Where the symbols take the items:
cf t qb
cf r hq
cf i zh
cf o hs
cf z bn
jq t jd
jq r tg
jq i qm
jq o cl
jq z nj
qr t ft
qr r rn
qr i jd
qr o sm
qr z dq
nb t ct
nb r hh
nb i cc
nb o zm
nb z bl
tl t fj
tl r cd
tl i tb
tl o jz
tl z br
br t cp
br r tl
br i sm
br o gd
br z lf
nf t nt
nf r gg
nf i br
nf o zh
nf z td
cp t jz
cp r fj
cp i qr
cp o br
cp z jg
cz t pq
cz r lh
cz i rd
cz o tg
cz z jd
sm t qr
sm r tb
sm i jq
sm o lh
sm z pq
cr t bl
cr r zm
cr i nh
cr o gj
cr z mt
rj t gg
rj r bf
rj i jz
rj o nt
rj z zh
qt t rp
qt r zb
qt i hh
qt o qd
qt z sr
jz t tl
jz r td
jz i ft
jz o cp
jz z gd
nt t rj
nt r bn
nt i cp
nt o nf
nt z cd
dt t zm
dt r ct
dt i dn
dt o bl
dt z gj
lf t jg
lf r br
lf i pq
lf o rn
lf z ft
ql t zz
ql r ht
ql i dt
ql o dc
ql z hh
zb t nz
zb r rd
zb i ql
zb o qm
zb z qt
tb t rn
tb r jg
tb i tg
tb o ft
tb z sm
bh t cl
bh r jd
bh i qt
bh o nj
bh z pg
bl t dt
bl r nb
bl i hq
bl o cr
bl z gf
bf t hs
bf r qb
bf i td
bf o bn
bf z rj
zh t nf
zh r rj
zh i gd
zh o cd
zh z fj
td t cd
td r nf
td i lf
td o fj
td z jz
zz t sr
zz r qd
zz i zm
zz o ql
zz z sl
qd t qt
qd r qm
qd i cg
qd o ht
qd z zz
pq t dq
pq r sm
pq i nj
pq o cz
pq z fh
nh t hq
nh r nl
nh i nt
nh o qb
nh z hs
lh t sm
lh r ft
lh i cl
lh o dq
lh z cz
zm t nb
zm r cg
zm i nl
zm o dt
zm z cr
nl t cc
nl r gf
nl i bn
nl o dn
nl z nh
hq t dn
hq r cc
hq i rj
hq o nh
hq z cf
nj t bh
nj r jq
nj i qd
nj o rd
nj z nz
fh t tg
fh r pq
fh i nz
fh o jd
fh z cl
cd t zh
cd r nt
cd i jg
cd o td
cd z tl
hh t sl
hh r ql
hh i gj
hh o cg
hh z nb
ht t qd
ht r rp
ht i ct
ht o sr
ht z ql
nz t pg
nz r nj
nz i zz
nz o zb
nz z rp
cl t jq
cl r fh
cl i rp
cl o bh
cl z rd
gj t cr
gj r dt
gj i qb
gj o gf
gj z cc
qb t nh
qb r dn
qb i nf
qb o cf
qb z bf
bn t bf
bn r cf
bn i fj
bn o gg
bn z nt
cg t hh
cg r dc
cg i gf
cg o ct
cg z zm
jg t gd
jg r cp
jg i dq
jg o lf
jg z tb
dn t nl
dn r mt
dn i gg
dn o hq
dn z qb
qm t zb
qm r pg
qm i dc
qm o rp
qm z qd
mt t gf
mt r cr
mt i hs
mt o cc
mt z dn
rd t nj
rd r cl
rd i ht
rd o pg
rd z zb
rp t qm
rp r nz
rp i sl
rp o qt
rp z ht
fj t td
fj r zh
fj i rn
fj o tl
fj z cp
hs t cf
hs r nh
hs i cd
hs o bf
hs z gg
gd t br
gd r jz
gd i lh
gd o jg
gd z rn
dq t lh
dq r qr
dq i bh
dq o pq
dq z tg
rn t lf
rn r gd
rn i cz
rn o tb
rn z qr
dc t ql
dc r sr
dc i bl
dc o sl
dc z cg
ct t cg
ct r sl
ct i mt
ct o nb
ct z dt
ft t tb
ft r lf
ft i fh
ft o qr
ft z lh
jd t fh
jd r cz
jd i zb
jd o jq
jd z bh
gf t gj
gf r bl
gf i cf
gf o mt
gf z nl
cc t mt
cc r gj
cc i bf
cc o nl
cc z hq
sl t dc
sl r zz
sl i cr
sl o hh
sl z ct
pg t rd
pg r bh
pg i sr
pg o nz
pg z qm
sr t ht
sr r qt
sr i nb
sr o zz
sr z dc
tg t cz
tg r dq
tg i pg
tg o fh
tg z jq
gg t bn
gg r hs
gg i tl
gg o rj
gg z nf

The rows follow the links: the fewer symbols apart two items are, the more alike their rows tend to be.

Each row is also shifted at random along 2 hidden directions that mean nothing.

Each row, then its item:
+14 +12 +6 -39 -1 -11 -8 +56 +11 +21 +7 -55 -28 +3 +61 +27 +61 -5 +1 +46 +22 +18 -22 -30 -9 -7 -32 +9 -54 -45 +10 +7 +12 -4 -34 +28 +22 -19 -10 -47 +26: jz
+79 +32 +12 +3 -25 -26 -21 +15 +11 -17 +39 -15 -20 -15 +10 +32 -4 +2 -6 +24 +1 -7 +30 +13 +4 -4 -6 -6 +5 -24 +42 +6 +26 -11 +6 +2 -9 -15 -8 -20 +14: jg
-16 +18 -14 -38 +14 -1 -3 +39 -38 +3 +15 -25 +19 +19 +40 +6 +62 +3 +1 +17 +32 +18 +8 +11 -12 -3 -24 +9 -80 -30 +47 -9 +19 -21 +7 +5 +29 +0 -38 -28 +10: qr
-29 -2 +7 +15 -7 +5 -7 +8 +46 +2 -8 -3 -21 +1 +7 +4 -21 -9 -25 -7 -1 +4 -28 +4 -2 +9 -19 -4 +25 -1 -38 +26 -5 +18 +12 +20 -21 -30 +16 -13 +28: qb
-20 -27 -17 +18 +3 +32 -2 -4 +16 +26 -7 +44 +17 +19 -24 -42 -25 -7 +14 +6 -5 +8 0 -8 -7 +20 +1 +5 +9 +12 -17 +7 -4 +9 +28 -4 +13 -6 -1 +11 +9: bl
+128 +28 -2 -8 -15 -8 -3 +8 0 -10 +37 -2 +12 -4 +4 +14 +6 +1 +4 +24 +13 -1 +41 +14 +2 +16 -1 +4 -12 -7 +84 -11 +17 -6 +11 -15 +4 -11 -20 -26 +6: ft
-93 -12 +0 -2 +3 +13 -4 +25 +23 +16 -23 -17 -20 +10 +27 -1 +8 -11 -22 -6 +8 +15 -48 -4 -10 -2 -23 +2 -10 -14 -61 +30 -6 +12 +9 +33 -6 -28 +6 -9 +32: nh
-67 -35 -11 +13 -11 +30 +19 -11 +20 +18 -27 +17 -9 -5 -43 +1 -29 -21 -28 -18 +3 -14 -34 -3 +5 +1 +3 -5 +58 +26 -38 +31 -9 +13 +15 -5 -20 -14 +2 +43 +7: cc
-74 -31 -17 +15 +6 +35 +4 -10 +9 +25 -15 +39 +14 +14 -33 -37 -23 -14 0 -5 +1 0 -11 -2 -5 +15 +0 +3 +20 +17 -24 +19 0 +8 +27 -6 +7 -4 -6 +28 +6: cr
-105 +11 -6 -2 +24 +3 -12 +14 +30 -3 +4 +2 -16 -2 +10 +3 +11 -8 -27 +3 +21 +8 -2 0 -4 +28 -33 +4 -1 -8 +1 +23 +10 +22 +14 +7 +2 -28 -8 -30 +21: gg
+16 +13 -12 -25 +6 -2 +8 +18 -35 -5 +14 -15 +23 +6 +15 +14 +44 +0 -4 +5 +26 +2 +14 +12 +1 -3 -9 +5 -46 -12 +62 -8 +14 -15 +6 -8 +12 +4 -34 -10 +0: sm
+6 +11 +7 +20 -6 +3 -18 +5 +54 -5 +5 +7 -21 -3 +5 +3 -30 -7 -18 +2 -2 +6 -7 +4 -2 +28 -18 -3 +25 -1 -9 +19 0 +27 +16 +15 -17 -37 +15 -32 +29: hs
-69 +21 +2 -19 0 -24 -18 +34 -16 -9 +24 -35 -29 -8 +36 +35 +38 -1 -19 +16 +18 +4 -2 +14 -4 -28 -20 -3 -35 -45 -5 +13 +35 -21 +1 +19 +5 -7 -19 -8 +18: gd
-59 +4 -4 -23 +48 +1 -6 +2 -44 -2 -16 -1 +38 +29 +43 -36 +46 +24 +33 -8 -1 +28 +2 +2 -15 +1 -5 +15 -86 -8 -8 -35 -16 -8 -11 +8 +35 +33 -3 -22 -18: zb
+31 -18 -10 +12 +7 +25 -20 +10 +18 +33 -5 +30 +18 +36 +13 -57 -11 +3 +38 +25 -17 +30 -2 -12 -18 +23 -3 +9 -32 -10 -22 -6 -4 +0 +18 +13 +31 -10 +9 -23 +18: zm
-102 -29 -6 +4 -2 +18 +13 +8 +18 +15 -29 -5 -17 +2 -10 +4 -7 -19 -31 -19 +8 -2 -50 -5 -3 -9 -11 -2 +24 +3 -60 +32 -6 +11 +10 +17 -16 -19 +6 +21 +19: dn
-9 -24 +7 +22 -12 -4 +9 -40 -14 -1 -14 +23 -8 -17 -47 -7 -40 +3 +11 -17 -31 -24 +4 -6 +10 -26 +41 -9 +60 +29 -39 -8 -8 -7 -18 -20 -16 +35 +22 +62 -38: zz
+18 -21 +7 -2 +3 +4 -4 +4 -11 +23 -22 -3 +4 +18 +16 -30 +9 +9 +43 +15 -27 +13 -20 -29 -10 -17 +15 +2 -27 -8 -53 -21 -16 -13 -31 +12 +20 +23 +23 +8 -10: ql
-31 -16 -2 +16 +5 +7 -25 +6 -4 +18 -8 +16 +0 +23 +15 -42 -14 +7 +34 +8 -28 +22 -5 +0 -15 -12 +5 +1 -24 -16 -63 -6 +2 -15 +6 +20 +18 +12 +16 +8 +7: cg
+57 -18 -8 +26 -5 +30 -12 -8 +32 +25 -2 +44 +16 +19 -22 -51 -40 -5 +27 +18 -17 +8 +11 -9 -11 +31 +8 +2 +15 +13 -5 +0 -6 +11 +24 -4 +15 -10 +8 +1 +12: dt
-3 +19 +4 -34 -2 -19 -16 +57 0 +10 +18 -53 -27 +5 +67 +24 +63 +3 +4 +37 +16 +21 -14 -12 -11 -14 -31 +5 -66 -56 +6 +5 +22 -15 -18 +32 +19 -17 -12 -43 +30: br
-6 -16 0 -2 +15 +3 +15 -26 -28 +7 -20 +14 +20 +1 -22 -22 +1 +11 +23 -9 -15 -5 +1 -18 +1 -4 +22 +2 +7 +22 -11 -27 -17 -3 -23 -19 +12 +37 +9 +28 -35: qd
-49 +12 -2 +4 +16 +3 -16 +15 +42 -1 +5 +1 -14 +2 +21 -3 +0 -5 -16 +10 +14 +15 -4 -1 -7 +33 -32 +1 -9 -7 0 +17 +3 +22 +14 +18 +3 -31 +0 -42 +28: bn
-10 +6 +0 -5 -2 0 +13 -1 +33 +2 +12 -1 -24 -28 -26 +29 +0 -13 -26 +16 +22 -18 +11 -22 +11 +29 -14 +0 +48 +11 +46 +20 +7 +28 -10 -16 -8 -23 -10 -9 +0: zh
-23 -6 0 +7 +20 -3 +14 -38 -32 -12 -10 +29 +23 -4 -31 -19 -10 +13 +15 -23 -11 -9 +22 +0 +6 -1 +28 +0 +14 +30 +5 -25 -12 +0 -11 -27 +2 +42 +8 +29 -45: rp

Complete each set of four: the symbols that take the first to the second take the third to the fourth, perhaps in another order.
Answer with the item's name.
-116 +10 -4 +6 +21 -1 -8 +4 +27 -7 +7 +9 -19 -9 +1 +8 +2 -7 -33 -4 +19 0 +1 +7 +1 +26 -27 +4 +15 -1 -2 +23 +14 +24 +18 +4 -6 -23 -9 -18 +19
: -59 +3 +2 -29 -1 -13 +1 +34 +0 +8 +6 -41 -34 -13 +24 +44 +48 -12 -21 +24 +23 -7 -19 -21 +1 -13 -24 0 -9 -28 +6 +17 +17 -3 -24 +10 +3 -13 -14 -10 +14
:: +91 -16 +13 +14 -12 +5 -16 +1 +11 +24 -7 +10 +1 +15 +15 -39 -21 +11 +48 +22 -40 +17 -6 -22 -12 -1 +18 0 -13 -6 -41 -19 -13 -7 -17 +13 +14 +11 +28 -4 +2
: cr

-15 -8 -5 -21 +36 +4 +6 -3 -32 +9 -18 +5 +34 +21 +23 -36 +37 +15 +40 0 -5 +22 +2 -18 -11 +7 +6 +12 -60 +2 -1 -35 -20 -4 -28 -1 +35 +32 +1 -12 -25
: +74 -9 +5 +18 +1 0 +20 -52 -10 -9 -4 +33 +19 -15 -53 -16 -40 +12 +24 -12 -24 -20 +32 -9 +14 +11 +40 -4 +51 +45 +20 -30 -20 +7 -20 -38 -5 +33 +16 +31 -45
:: -20 -14 +4 +26 -6 +2 -17 -10 -2 +11 -6 +22 -5 +10 -6 -30 -29 +5 +27 +1 -33 +3 -2 +2 -8 -20 +19 -4 +10 -3 -62 -4 +1 -12 +7 +8 +2 +15 +25 +26 -2
: cg

-14 +12 +0 -4 +18 +5 -19 +24 +47 +7 +3 -6 -10 +13 +37 -10 +16 -2 -4 +21 +13 +25 -7 -10 -13 +45 -36 +8 -29 -16 +5 +10 -2 +27 +7 +24 +14 -38 +3 -63 +34
: -71 +28 -5 -2 -1 -23 -15 +9 -27 -26 +36 -5 -11 -11 0 +31 +10 +0 -26 -2 +16 -11 +26 +41 +6 -25 -7 -7 -6 -21 +24 +15 +39 -19 +27 -7 -9 +1 -24 +12 +3
:: +93 -10 +4 +40 -15 +14 -21 -18 +35 +11 +7 +49 +6 +6 -28 -44 -63 +5 +32 +15 -34 +5 +24 -2 -6 +20 +20 -3 +33 +15 -13 -2 -4 +5 +23 -4 +3 -6 +20 +2 +7
: bf

+119 -7 +13 +12 -21 +15 -6 +18 +66 +18 -6 -13 -13 +8 +26 -5 -21 -7 +6 +20 -8 +21 -29 -22 -10 +32 -15 0 +7 -1 -9 +11 -22 +24 -7 +25 -5 -44 +24 -48 +37
: +197 -23 +1 +30 -26 +35 +4 -19 +61 +31 +1 +48 +21 +7 -41 -43 -62 -12 +33 +29 -19 +2 +18 -31 -2 +57 +11 +4 +44 +33 +39 -2 -22 +27 +10 -18 +6 -26 +13 -18 +13
:: +25 -13 +0 +19 0 +14 -25 +4 +13 +22 -4 +27 +8 +28 +12 -52 -21 +8 +39 +17 -27 +22 -2 -6 -14 +6 +6 +2 -21 -13 -43 -8 -1 -7 +12 +14 +22 +0 +19 -8 +13
: ht

-46 -7 -5 +7 +22 -3 +15 -39 -36 -13 -11 +27 +21 -6 -34 -19 -13 +11 +12 -24 -11 -14 +20 +4 +8 -4 +27 +0 +19 +31 -2 -23 -11 +0 -8 -23 +0 +42 +5 +36 -43
: -43 -18 -5 +32 +4 +11 -21 -12 +5 +10 -3 +44 +4 +13 -22 -41 -40 -1 +16 -2 -22 +5 +9 +12 -9 +0 +11 -3 +16 +2 -43 +4 +7 -4 +31 0 +6 +6 +9 +27 +5
:: -1 +3 +3 -6 -8 -4 +14 -3 +30 -2 +13 -7 -29 -32 -30 +39 -4 -14 -27 +13 +22 -23 +8 -23 +14 +21 -8 -2 +56 +11 +42 +20 +8 +22 -16 -19 -15 -20 -9 0 -6
: ft

-36 +1 -1 -17 -5 -5 +11 +12 +17 +3 +8 -20 -31 -25 -14 +40 +20 -16 -26 +16 +24 -18 -7 -23 +10 +7 -16 0 +34 -5 +27 +16 +13 +16 -20 -10 -7 -16 -13 -1 +1
: +69 +7 +4 -7 -6 +1 +6 +6 +47 +10 +13 -3 -18 -20 -10 +21 +3 -12 -8 +33 +19 -6 +11 -33 +8 +41 -17 +3 +32 +10 +59 +5 0 +30 -18 -12 +2 -30 -8 -36 +6
:: +49 -33 -6 -7 -6 +43 +15 +19 +33 +44 -27 +6 +12 +25 +4 -26 +2 -18 +13 +21 +5 +16 -37 -35 -13 +31 -13 +7 -11 +5 -11 +8 -22 +20 -4 +10 +19 -28 +1 -19 +23
: gj

-88 -28 -7 -12 +6 +26 +7 +33 +19 +29 -33 -19 -11 +21 +25 -7 +23 -14 -17 -3 +12 +17 -61 -17 -13 -1 -23 +5 -21 -13 -62 +24 -13 +9 -1 +29 +7 -21 +1 -5 +27
: -87 -3 +3 +14 +0 +5 -8 +9 +31 +0 -12 -8 -23 +0 +7 +6 -11 -9 -28 -15 +2 +5 -33 +5 -2 +1 -18 -4 +15 -5 -52 +31 +1 +15 +14 +22 -18 -27 +11 -4 +27
:: +13 +8 +2 0 -1 +4 +7 +1 +45 -2 +12 +4 -19 -23 -22 +18 -4 -11 -18 +21 +19 -13 +14 -21 +11 +41 -17 +1 +44 +13 +52 +15 +6 +30 -4 -16 -5 -29 -6 -23 +4
: td

+80 +6 +14 -20 -17 -6 +9 +21 +35 +14 +12 -29 -28 -20 +8 +35 +16 -9 -7 +39 +15 -7 -2 -37 +7 +17 -15 +0 +18 -7 +47 +8 +4 +13 -32 -3 -1 -26 -4 -31 +11
: -3 +8 +7 -23 -10 -12 +1 +28 +14 +7 +10 -36 -34 -18 +14 +40 +30 -10 -19 +27 +18 -9 -10 -22 +5 -6 -17 -1 +7 -18 +20 +13 +15 +2 -24 +5 -2 -13 -11 -13 +9
:: +22 +25 -6 -18 +3 -14 -15 +27 -16 -7 +26 -14 +6 +4 +29 +12 +35 +5 +0 +19 +18 +9 +24 +17 -5 +0 -16 +5 -47 -28 +52 -6 +27 -17 +13 +4 +17 -9 -25 -28 +15
: ft

+0 +13 -2 -9 +16 +7 -15 +24 +49 +10 +4 -5 -9 +11 +39 -10 +20 -1 +1 +29 +18 +25 -3 -19 -11 +49 -36 +9 -29 -16 +23 +8 -3 +28 +3 +19 +20 -38 -3 -70 +33
: -110 +22 -3 -15 +4 -27 -18 +32 -29 -17 +26 -29 -24 -5 +31 +32 +40 -1 -23 +7 +17 -2 +6 +25 -3 -35 -19 -3 -35 -42 -3 +17 +40 -24 +14 +15 +0 +0 -21 0 +15
:: -64 -20 -5 -15 +6 +21 -1 +38 +24 +30 -29 -26 -12 +25 +45 -10 +26 -10 -11 +5 +11 +24 -60 -16 -18 +3 -29 +10 -39 -18 -60 +22 -13 +11 -4 +37 +7 -28 +7 -25 +39
: td

-59 -28 -15 +29 -2 +27 0 -23 +11 +15 -8 +53 +10 +7 -51 -32 -43 -15 -3 -9 -10 -10 +6 +8 +2 +10 +9 -2 +45 +20 -20 +16 +2 +7 +34 -13 -2 -1 -1 +38 0
: +93 -32 -3 +7 -18 +39 +13 +4 +44 +40 -21 +13 +9 +12 -16 -22 -23 -16 +12 +20 -4 +4 -26 -31 -5 +34 -4 +4 +24 +20 +2 +11 -25 +23 -1 +1 +5 -30 +10 -9 +20
:: +107 +7 +14 +18 -15 +6 -18 +12 +71 +7 +3 -2 -19 +3 +24 -6 -28 -2 +2 +18 -10 +20 -11 -14 -5 +42 -20 0 +12 -3 0 +11 -15 +28 +4 +20 -9 -48 +23 -57 +35
: gg

+6 -24 +5 -17 +10 +8 +3 +10 -19 +29 -27 -12 +8 +23 +29 -35 +25 +10 +44 +13 -18 +19 -24 -36 -14 -14 +9 +6 -46 -11 -48 -24 -18 -13 -38 +14 +31 +27 +17 +0 -11
: -39 -15 -7 +28 +2 +15 -21 -9 +5 +13 -1 +41 +5 +15 -15 -42 -34 +1 +21 +2 -27 +7 +9 +6 -9 -1 +10 -4 +7 -1 -43 +5 +5 -4 +26 +4 +7 +4 +12 +21 +6
:: -72 +14 +4 -36 +6 -17 -8 +51 -10 +10 +9 -55 -32 +0 +54 +32 +62 -4 -12 +27 +22 +11 -24 -12 -10 -24 -29 +6 -53 -52 -10 +13 +24 -15 -19 +29 +17 -10 -16 -21 +20
: ft

-45 -2 0 -18 -2 -3 +11 +14 +14 +7 +6 -22 -32 -26 -6 +40 +25 -13 -27 +16 +24 -16 -8 -23 +6 +6 -18 -2 +27 -6 +26 +18 +13 +11 -20 -6 -4 -17 -14 -2 +1
: -118 +3 -6 -6 +11 -1 +10 +3 +14 -2 +6 -4 -29 -27 -29 +34 +9 -15 -43 +1 +31 -23 +4 -8 +10 +8 -17 +0 +46 +7 +21 +28 +18 +18 -1 -15 -12 -14 -18 +14 -3
:: -93 +9 -5 +8 +8 -2 +3 -11 +25 -11 +13 +17 -22 -28 -37 +26 -15 -12 -41 -5 +20 -22 +14 +2 +14 +26 -15 -2 +61 +15 +26 +28 +14 +27 +13 -19 -17 -19 -12 +5 -1
: gg

-30 -19 -10 +37 -2 +17 -13 -21 +11 +6 +1 +53 +5 +3 -44 -38 -53 -4 +7 -5 -22 -6 +17 +12 0 +6 +15 -7 +39 +14 -31 +10 +6 +2 +35 -8 -3 +2 +8 +31 +1
: -135 +11 -6 +21 +11 -7 -9 -9 +28 -17 +7 +18 -26 -19 -22 +13 -23 -11 -46 -19 +10 -14 +4 +23 +9 +16 -17 -6 +46 +6 -16 +33 +16 +21 +29 -1 -25 -21 +0 +2 +12
:: -30 +12 -1 +19 +0 -2 -3 -17 +42 -15 +18 +22 -21 -27 -37 +19 -31 -10 -34 +2 +14 -18 +23 +3 +15 +37 -13 -2 +64 +19 +32 +24 +7 +30 +15 -15 -20 -29 -1 -9 +3
: ft

-92 +5 -7 -6 +40 -8 -1 -18 -48 -16 -13 +13 +30 +14 +9 -25 +19 +18 +15 -25 -2 +9 +16 +14 -4 -10 +10 +5 -40 +6 -14 -28 -6 -9 -3 -7 +16 +41 -2 +7 -28
: +6 -21 +4 +6 +2 +1 +15 -32 -20 +6 -17 +15 +13 -7 -33 -17 -14 +6 +23 -10 -21 -11 +4 -20 +5 -10 +32 -3 +28 +23 -17 -21 -20 -3 -25 -22 +0 +35 +13 +40 -38
:: +29 +4 0 -4 +24 -1 +4 -22 -27 -4 -8 +16 +33 +10 +4 -33 +8 +18 +34 -7 -11 +12 +20 -5 -4 +15 +15 +8 -30 +14 +15 -40 -18 -1 -19 -13 +19 +32 +4 -11 -29
: sr

+82 +14 +11 +21 -14 +2 -17 +3 +70 -2 +10 +4 -21 -7 +9 -1 -38 -3 -8 +11 -6 +8 +0 -3 -2 +39 -14 -1 +30 +2 +7 +16 -8 +31 +10 +12 -13 -45 +22 -47 +30
: -44 +3 -1 -14 +3 +1 +10 +9 +29 +5 +5 -7 -22 -21 -10 +24 +18 -13 -25 +17 +29 -10 +1 -27 +6 +24 -20 +1 +26 +3 +37 +18 +8 +23 -13 -10 +2 -23 -15 -16 +5
:: +17 +29 +1 -7 -8 -22 -22 +24 -5 -16 +34 -16 -15 -8 +21 +24 +17 +2 -9 +19 +6 -2 +23 +20 -2 -9 -11 0 -22 -31 +33 +5 +32 -17 +13 +7 +2 -9 -19 -18 +17
: dq

-26 +0 -2 +14 +18 -8 +9 -50 -30 -25 -5 +35 +24 -12 -42 -15 -25 +14 +8 -31 -13 -13 +33 +14 +11 -2 +29 -3 +29 +36 +8 -23 -8 -1 -5 -31 -9 +39 +5 +34 -46
: +33 -10 0 -7 +18 +4 +11 -24 -23 +6 -15 +16 +24 +6 -10 -28 +5 +13 +33 +0 -12 +5 +12 -22 +0 +9 +17 +4 -11 +20 +6 -34 -21 +1 -27 -18 +20 +32 +9 +5 -34
:: -130 -35 -13 -15 +11 +29 +14 +28 +4 +32 -39 -15 -3 +21 +18 -9 +26 -17 -19 -11 +16 +12 -64 -14 -10 -11 -23 +6 -21 -10 -63 +26 -9 +7 +5 +26 +8 -14 -6 +11 +24
: hq

-150 +16 -1 -12 +1 -26 -12 +22 -26 -16 +19 -30 -41 -21 +12 +49 +28 -9 -42 -5 +19 -14 -3 +20 +4 -47 -13 -9 +4 -33 -21 +28 +39 -22 +8 +8 -16 +1 -18 +27 +5
: +42 +3 +7 -19 -10 -3 +10 +17 +33 +12 +10 -22 -27 -23 -1 +32 +17 -11 -11 +30 +21 -12 -2 -34 +6 +22 -17 +0 +25 -6 +44 +9 +3 +17 -26 -4 -1 -24 -10 -22 +6
:: -10 +7 -15 -38 +10 +1 +13 +28 -45 +0 +4 -26 +27 +13 +28 +13 +59 +1 -4 +4 +30 +9 -1 +11 -3 -12 -14 +12 -67 -18 +47 -11 +9 -19 -1 +0 +22 +7 -37 -10 +2
: rn

+73 -31 -6 +15 -17 +37 +15 -7 +39 +33 -14 +28 +11 +8 -36 -25 -32 -16 +7 +12 -3 +0 -14 -24 -2 +32 +3 +4 +37 +26 +5 +12 -18 +23 +7 -9 +2 -23 +6 +4 +11
: -17 -35 -7 -7 -2 +34 +14 +20 +25 +39 -33 -3 +2 +23 +4 -18 +6 -16 0 +7 +10 +14 -47 -27 -8 +14 -14 +7 -8 +2 -29 +17 -17 +14 -2 +13 +10 -23 +1 -5 +24
:: -50 +12 +1 +18 +3 -1 -15 0 +45 -9 +6 +9 -21 -10 +0 +8 -21 -4 -25 -7 +4 +2 0 +10 -1 +26 -21 -2 +26 +1 -12 +25 +7 +25 +21 +9 -15 -30 +8 -24 +21
: gg

+6 +7 -3 -1 +3 +2 +5 -1 +41 +3 +12 +5 -19 -23 -20 +21 -1 -13 -19 +21 +20 -12 +12 -18 +8 +40 -16 +3 +35 +12 +49 +17 +4 +30 -6 -13 -4 -27 -8 -24 +5
: -30 +13 +7 -16 -12 -22 -8 +28 0 -5 +17 -40 -39 -16 +20 +45 +29 -7 -18 +19 +14 -8 -4 -4 +2 -24 -16 -4 +0 -30 +6 +17 +25 -10 -14 +12 -5 -12 -8 -8 +13
:: -44 -23 -1 -13 +18 +7 +8 -3 -31 +18 -30 -3 +10 +13 +8 -26 +21 +8 +34 -1 -16 +7 -21 -25 -8 -20 +15 +4 -28 -1 -46 -20 -16 -10 -31 +3 +22 +35 +9 +22 -28
: ct

